Below is a small trained network, with its code and all its weights. Each question gives an input and a class and asks what happens when units are switched off, that is, made to give their printed mean instead of their output.

import numpy as np


def w(rows, s, z=0):
    codes = np.array(rows[::2]) - 128.0
    scale = np.full(codes.shape[1], s)
    scale[-1] = z or s
    return codes * scale


def norm(h):
    return h / np.sqrt((h * h).mean(-1, keepdims=True) + 1e-5)


def f(y):
    return y / 2 * (1 + np.tanh(0.7978845608 * (y + 0.044715 * y**3)))


def log_softmax(a):
    a = a - a.max(-1, keepdims=True)
    return a - np.log(np.exp(a).sum(-1, keepdims=True))


def net(x, mask):
    res = np.array(x, float).reshape(1, 3) / 4 @ E
    u = 0
    for l in range(2):
        y = f(norm(res) @ A[l][:, :-1].T + A[l][:, -1])
        res = res + np.where(mask[u : u + 10], y, B[l][:, -1]) @ B[l][:, :-1]
        u += 10
    return log_softmax(norm(res)[-1] @ U[:, :-1].T + U[:, -1])


A, B = {}, {}
E = w([
[93,186,154,224,137,86],'x0',
[254,164,173,37,179,105],'x1',
[30,89,176,151,69,158],'x2',
],0.0068)
A[0] = w([
[121,155,145,204,139,174,152],'0.n1',
[194,249,175,142,90,59,113],'0.n2',
[118,106,97,92,39,158,118],'0.n3',
[122,147,224,128,156,119,5],'0.n4',
[147,115,94,117,148,89,170],'0.n5',
[97,145,81,177,125,100,110],'0.n6',
[131,160,193,137,121,148,77],'0.n7',
[88,179,173,104,118,94,33],'0.n8',
[192,80,126,110,57,82,32],'0.n9',
[254,173,174,83,133,120,192],'0.n10',
],0.0089,0.0019)
B[0] = w([
[223,122,190,134,81,185,151],'0.n1',
[24,198,86,156,129,126,202],'0.n2',
[78,197,108,40,180,253,155],'0.n3',
[38,67,155,103,90,28,141],'0.n4',
[125,141,140,191,96,145,149],'0.n5',
[227,86,85,85,167,123,153],'0.n6',
[87,161,192,76,87,41,135],'0.n7',
[104,71,197,51,57,127,131],'0.n8',
[147,135,131,51,115,150,140],'0.n9',
[175,116,157,133,17,186,254],'0.n10',
],0.0052,0.0095)
A[1] = w([
[83,91,140,168,77,68,105],'1.n1',
[84,135,160,124,95,99,56],'1.n2',
[99,125,245,96,123,1,2],'1.n3',
[45,66,54,82,200,199,57],'1.n4',
[133,113,45,202,135,101,34],'1.n5',
[108,83,169,157,90,118,62],'1.n6',
[119,124,76,191,223,75,50],'1.n7',
[159,112,110,69,86,159,19],'1.n8',
[83,93,102,167,50,196,188],'1.n9',
[213,143,131,163,97,89,176],'1.n10',
],0.0092,0.0022)
B[1] = w([
[186,129,147,110,146,91,167],'1.n1',
[121,113,97,68,134,111,150],'1.n2',
[81,92,80,60,55,77,179],'1.n3',
[2,181,159,142,141,144,211],'1.n4',
[156,64,109,102,118,132,166],'1.n5',
[130,117,156,148,120,88,147],'1.n6',
[150,82,70,57,138,183,151],'1.n7',
[169,115,195,76,172,169,202],'1.n8',
[151,146,138,114,203,122,253],'1.n9',
[72,99,115,154,139,118,224],'1.n10',
],0.0089,0.0054)
U = w([
[177,27,37,151,178,139,162],'0',
[132,106,130,128,93,108,3],'1',
[16,162,161,106,209,178,182],'2',
[88,142,161,51,3,9,159],'3',
[131,128,108,107,119,89,2],'4',
[139,75,206,213,189,24,144],'5',
[166,244,103,210,70,91,145],'6',
[249,143,173,30,81,208,150],'7',
],0.013,0.0068)

Each question gives the input, the list of numbers given to net, and the class t.
The units are the neurons (one row each of A and B). Each row of codes is followed by its name. A weight is (code - 128) times the scale printed after its matrix; where a second scale follows, it is the last column's (A, B and U).
mask holds one flag per neuron, layer by layer. A switched-off neuron (its flag False) gives its mean, the last column of its row in B, instead of its output. The means were averaged over made-up inputs and are rounded, as every weight is.
A unit's drop is (log p(t) with every unit on - log p(t) with that unit switched off) / (log p(t) with every unit on - log p(t) with every unit switched off).
The circuit of an input: a set's keep is (log p(t) with only the set's units on - log p(t) with every unit switched off) / (log p(t) with every unit on - log p(t) with every unit switched off). Starting from the 12 units with the biggest drops (on a tie, the unit counted first), units are removed one at a time, each time the one whose removal leaves the highest keep (on an exact tie, the one counted first), for as long as the keep stays at least 0.8.
units of the circuit, in order: the units of the circuit, biggest drop first
unit that matters most: the unit with the biggest drop
k most important neurons: the k neurons with the biggest drops, biggest first
k most important neurons of layer l: the k neurons of layer l with the biggest drops, biggest first
drop when u is switched off: that unit's drop, to one decimal
input [7,-3,-3], class 0: unit that matters most => 0.n10
input [3,-8,5], class 5: 2 most important neurons => (0.n2 1.n1)
input [-8,0,1], class 2: units of the circuit, in order => (1.n4 0.n10)
input [6,4,-2], class 3: units of the circuit, in order => (0.n4 1.n3)
input [-2,4,6], class 3: units of the circuit, in order => (0.n4 0.n7)
input [-5,0,0], class 2: 3 most important neurons => (1.n4 0.n3 0.n10)
input [-4,-3,-4], class 2: 2 most important neurons => (1.n4 0.n10)
input [2,-1,-6], class 0: units of the circuit, in order => (1.n4 1.n10)
input [4,0,-2], class 6: 2 most important neurons => (0.n1 0.n2)
input [8,-2,5], class 5: 2 most important neurons of layer 1 => (1.n9 1.n1)
input [4,-4,0], class 5: units of the circuit, in order => (0.n2 1.n1)
input [4,2,-1], class 3: 4 most important neurons of layer 0 => (0.n4 0.n7 0.n8 0.n3)
input [8,-1,-7], class 0: 2 most important neurons of layer 1 => (1.n7 1.n5)
input [5,-2,5], class 5: unit that matters most => 1.n9
input [5,-4,1], class 5: 2 most important neurons of layer 0 => (0.n1 0.n2)
input [2,8,-8], class 6: 2 most important neurons of layer 0 => (0.n2 0.n3)
input [-6,-3,-5], class 2: 3 most important neurons => (1.n4 0.n10 0.n1)
input [-4,-2,-3], class 2: 2 most important neurons => (1.n4 0.n10)
input [5,-5,-3], class 0: drop when 0.n10 is switched off => 0.1
input [8,0,8], class 3: unit that matters most => 1.n3
input [-6,-5,-8], class 2: drop when 1.n4 is switched off => 0.9
input [2,-1,-5], class 0: drop when 1.n5 is switched off => 0.3
input [5,-5,-7], class 0: drop when 0.n2 is switched off => 0.0
input [2,-5,0], class 0: 2 most important neurons of layer 0 => (0.n6 0.n10)
